[[ 14   0   9   3 -13   4  52   9 -13  53]
 [ 21  -4  21 -35   3   9  24  -9   0  -3]
 [-17  -2   0  -7 -10   4  53  -3  -1  78]
 [ -7   5   7   6 -21  -2  19   4  -7  14]
 [  7   5   0  32 -39  -3 -78  18 -16 -40]
 [ -2  -3   8 -21  50   8  42 -11  18  12]]
->
[[ -2   7  -7 -17  21  14]
 [ -3   5   5  -2  -4   0]
 [  8   0   7   0  21   9]
 [-21  32   6  -7 -35   3]
 [ 50 -39 -21 -10   3 -13]
 [  8  -3  -2   4   9   4]
 [ 42 -78  19  53  24  52]
 [-11  18   4  -3  -9   9]
 [ 18 -16  -7  -1   0 -13]
 [ 12 -40  14  78  -3  53]]

[[ 3  5  8 18  3  0 86  1  8  9  0  5 65  1 10]
 [ 8  0 38  5  1  1  3  0  3  5  0  1  5 12 25]
 [ 0  4  3  1  0  0  0 16  9  0 82  1  0 12  5]
 [ 1 32  0 62  0  3 86  3 57  0  1  5  9  9  8]]
->
[[ 1  0  8  3]
 [32  4  0  5]
 [ 0  3 38  8]
 [62  1  5 18]
 [ 0  0  1  3]
 [ 3  0  1  0]
 [86  0  3 86]
 [ 3 16  0  1]
 [57  9  3  8]
 [ 0  0  5  9]
 [ 1 82  0  0]
 [ 5  1  1  5]
 [ 9  0  5 65]
 [ 9 12 12  1]
 [ 8  5 25 10]]

[[ -2  -6 -36  61  13  77 -65 -36 -19 -11]
 [ 60  -5  -1   2  62 -37  82  -3 -11 -18]
 [-47  -3  28 -72 -79   4 -19  38  37  22]
 [-18   5  -4 -40 -77  55 -44  46  37 -23]]
->
[[-18 -47  60  -2]
 [  5  -3  -5  -6]
 [ -4  28  -1 -36]
 [-40 -72   2  61]
 [-77 -79  62  13]
 [ 55   4 -37  77]
 [-44 -19  82 -65]
 [ 46  38  -3 -36]
 [ 37  37 -11 -19]
 [-23  22 -18 -11]]

[[ 18  20  18 -35 -45]
 [ -5 -17  38 -49 -16]
 [ 34 -26  18 -78 -74]
 [ -5   2  28 -21  -2]
 [ -5  29 -23  22  13]
 [  3 -17   8  -6  -2]]
->
[[  3  -5  -5  34  -5  18]
 [-17  29   2 -26 -17  20]
 [  8 -23  28  18  38  18]
 [ -6  22 -21 -78 -49 -35]
 [ -2  13  -2 -74 -16 -45]]

[[ -1  26   9   2   1  35 -11   1  -1  -8 -32]
 [ -9  11   8   1  -5  20  -3  -7   1  15  30]
 [ 10 -72 -21  12  -5 -79   1  -7   3 -11  -9]]
->
[[ 10  -9  -1]
 [-72  11  26]
 [-21   8   9]
 [ 12   1   2]
 [ -5  -5   1]
 [-79  20  35]
 [  1  -3 -11]
 [ -7  -7   1]
 [  3   1  -1]
 [-11  15  -8]
 [ -9  30 -32]]

[[-15   9  -8 -47  44  10 -29  77   0 -28 -23 -36  40 -58]
 [ -2  15 -20  23  15  39 -27  27  -7  16  59  46   8   1]
 [ 16 -55 -21  -6 -31 -22  13  28 -12   5  14   9  12  -5]]
->
[[ 16  -2 -15]
 [-55  15   9]
 [-21 -20  -8]
 [ -6  23 -47]
 [-31  15  44]
 [-22  39  10]
 [ 13 -27 -29]
 [ 28  27  77]
 [-12  -7   0]
 [  5  16 -28]
 [ 14  59 -23]
 [  9  46 -36]
 [ 12   8  40]
 [ -5   1 -58]]

[[ -7   0   0  -1  -4   0 -10   1  -5   1]
 [  7   2   0   1 -18  -4 -35   3   7   0]
 [-15   1  -1  -1  -4  -1  -6  -2 -12   2]
 [-13   2  -1  -1   1   0   1  -2 -10  -1]
 [-20  -1  -3   1  17   5  41   0 -20  -3]
 [ 30   1   1   0 -12  -4 -27   2  26   3]
 [ 16  -2   1   0 -25   5 -56   0  15  -2]
 [-14  -1  -3   1  39   6  80   2 -13  -6]
 [ -4   0  -1   1 -11  -1 -21   0  -3   2]]
->
[[ -4 -14  16  30 -20 -13 -15   7  -7]
 [  0  -1  -2   1  -1   2   1   2   0]
 [ -1  -3   1   1  -3  -1  -1   0   0]
 [  1   1   0   0   1  -1  -1   1  -1]
 [-11  39 -25 -12  17   1  -4 -18  -4]
 [ -1   6   5  -4   5   0  -1  -4   0]
 [-21  80 -56 -27  41   1  -6 -35 -10]
 [  0   2   0   2   0  -2  -2   3   1]
 [ -3 -13  15  26 -20 -10 -12   7  -5]
 [  2  -6  -2   3  -3  -1   2   0   1]]
